[[ 17  28  21 -32 -43  -3  42  15  17 -34  20  12   2  -8]
 [-32  46 -38  22  15   1  -7 -42   5  43  35 -14  32 -14]
 [-34   1  35  12 -10  26  44  37  24  -5 -44 -39 -12 -34]
 [ 15 -17 -41  16 -36   5   6 -46  40 -33  13 -17  -6  43]
 [  6  25  19  -5 -39  35 -24  36   2  41 -15 -31 -32 -38]]
|
[[ 17  21 -43  42  17  20   2]
 [-32 -38  15  -7   5  35  32]
 [-34  35 -10  44  24 -44 -12]
 [ 15 -41 -36   6  40  13  -6]
 [  6  19 -39 -24   2 -15 -32]]

[[ -7   9 -22  19]
 [  3   1  -7 -10]
 [-13   5 -11  23]
 [ -7  35   4  41]
 [  7   1  -6  -3]
 [-16  19 -20  37]
 [  0  -1 -19  -1]]
|
[[ -7 -22]
 [  3  -7]
 [-13 -11]
 [ -7   4]
 [  7  -6]
 [-16 -20]
 [  0 -19]]

[[ 8 -1]
 [ 1  9]
 [28 25]
 [40 36]]
|
[[ 8]
 [ 1]
 [28]
 [40]]

[[23 27  5]
 [36  1 29]
 [37  1 24]
 [42  1 18]]
|
[[23  5]
 [36 29]
 [37 24]
 [42 18]]

[[ -6  13  11 -40 -25  25 -11  -8  38 -29  -7  -9 -31  39 -28]
 [ 22  17  18   9  39 -40 -15 -17 -14  12  23 -21  35 -45 -21]
 [-36 -23   8  34  21 -34  25  21 -20  30  -6  18 -17 -28  -8]
 [-39   3 -23  19 -19 -23   5  28 -35  35 -33 -41 -37 -20  14]
 [-10  40 -10  44  -4  18  -4 -29 -18 -32 -18  -1   5 -35 -11]]
|
[[ -6  11 -25 -11  38  -7 -31 -28]
 [ 22  18  39 -15 -14  23  35 -21]
 [-36   8  21  25 -20  -6 -17  -8]
 [-39 -23 -19   5 -35 -33 -37  14]
 [-10 -10  -4  -4 -18 -18   5 -11]]

[[-13   6 -34 -20 -27 -14]
 [-13  22  -8   2  12  -9]
 [-22 -21  10  18 -13  26]
 [ 22  -3   6  -2  15  -5]
 [-15 -22  -7   8 -21  17]
 [-27  12 -34  -4 -23  -1]
 [-13   1   4  12   0   9]
 [ 40  19  11 -19  24 -23]
 [  9  -5   6   2   7  -2]
 [ 39  -7  10 -10  16 -13]
 [ 28 -39  23  16   5  25]]
|
[[-13 -34 -27]
 [-13  -8  12]
 [-22  10 -13]
 [ 22   6  15]
 [-15  -7 -21]
 [-27 -34 -23]
 [-13   4   0]
 [ 40  11  24]
 [  9   6   7]
 [ 39  10  16]
 [ 28  23   5]]

[[-21  43]
 [-30  48]]
|
[[-21]
 [-30]]
---
[[ 8 32 -2]
 [-5 22  0]
 [-1 46  5]]
|
[[ 8 32]
 [-5 22]
 [-1 46]]

[[  3   4  -8   2   7]
 [-33 -21 -36   8 -22]
 [ 13  23 -25  -4 -28]
 [ 44  40  18 -13  -7]
 [-23 -18  -1  -2 -38]]
|
[[  3   4]
 [-33 -21]
 [ 13  23]]

[[-22  26   7  29]
 [-19   2  16 -41]
 [ 33 -19 -22  21]]
|
[[-22  26]
 [-19   2]
 [ 33 -19]]

[[-41 -29 -41 -11  35]
 [-36 -29  11 -11  46]
 [-14 -19 -14 -39   0]
 [-37 -33 -34 -21  26]]
|
[[-41 -29]
 [-36 -29]
 [-14 -19]]

[[41 16 16]
 [27 14 10]
 [36 11  8]]
|
[[41 16]
 [27 14]
 [36 11]]

[[ -6 -15  23  -1 -14]
 [  3 -13  31   4 -18]
 [-49 -26 -22 -29  27]]
|
[[ -6 -15]
 [  3 -13]
 [-49 -26]]

[[ 10 -41 -35 -24 -19]
 [  0 -22 -14  -8  -9]
 [  5 -31 -26 -16 -15]
 [ -8  10  11   2  12]]
|
[[ 10 -41]
 [  0 -22]
 [  5 -31]]

[[ 6 -3]
 [ 1  1]
 [39 -7]
 [-3  3]]
|
[[ 6 -3]
 [ 1  1]
 [39 -7]]

[[-23  35]
 [ 28 -25]
 [  0  -7]
 [ 51 -38]
 [ -9  13]]
|
[[-23  35]
 [ 28 -25]
 [  0  -7]]
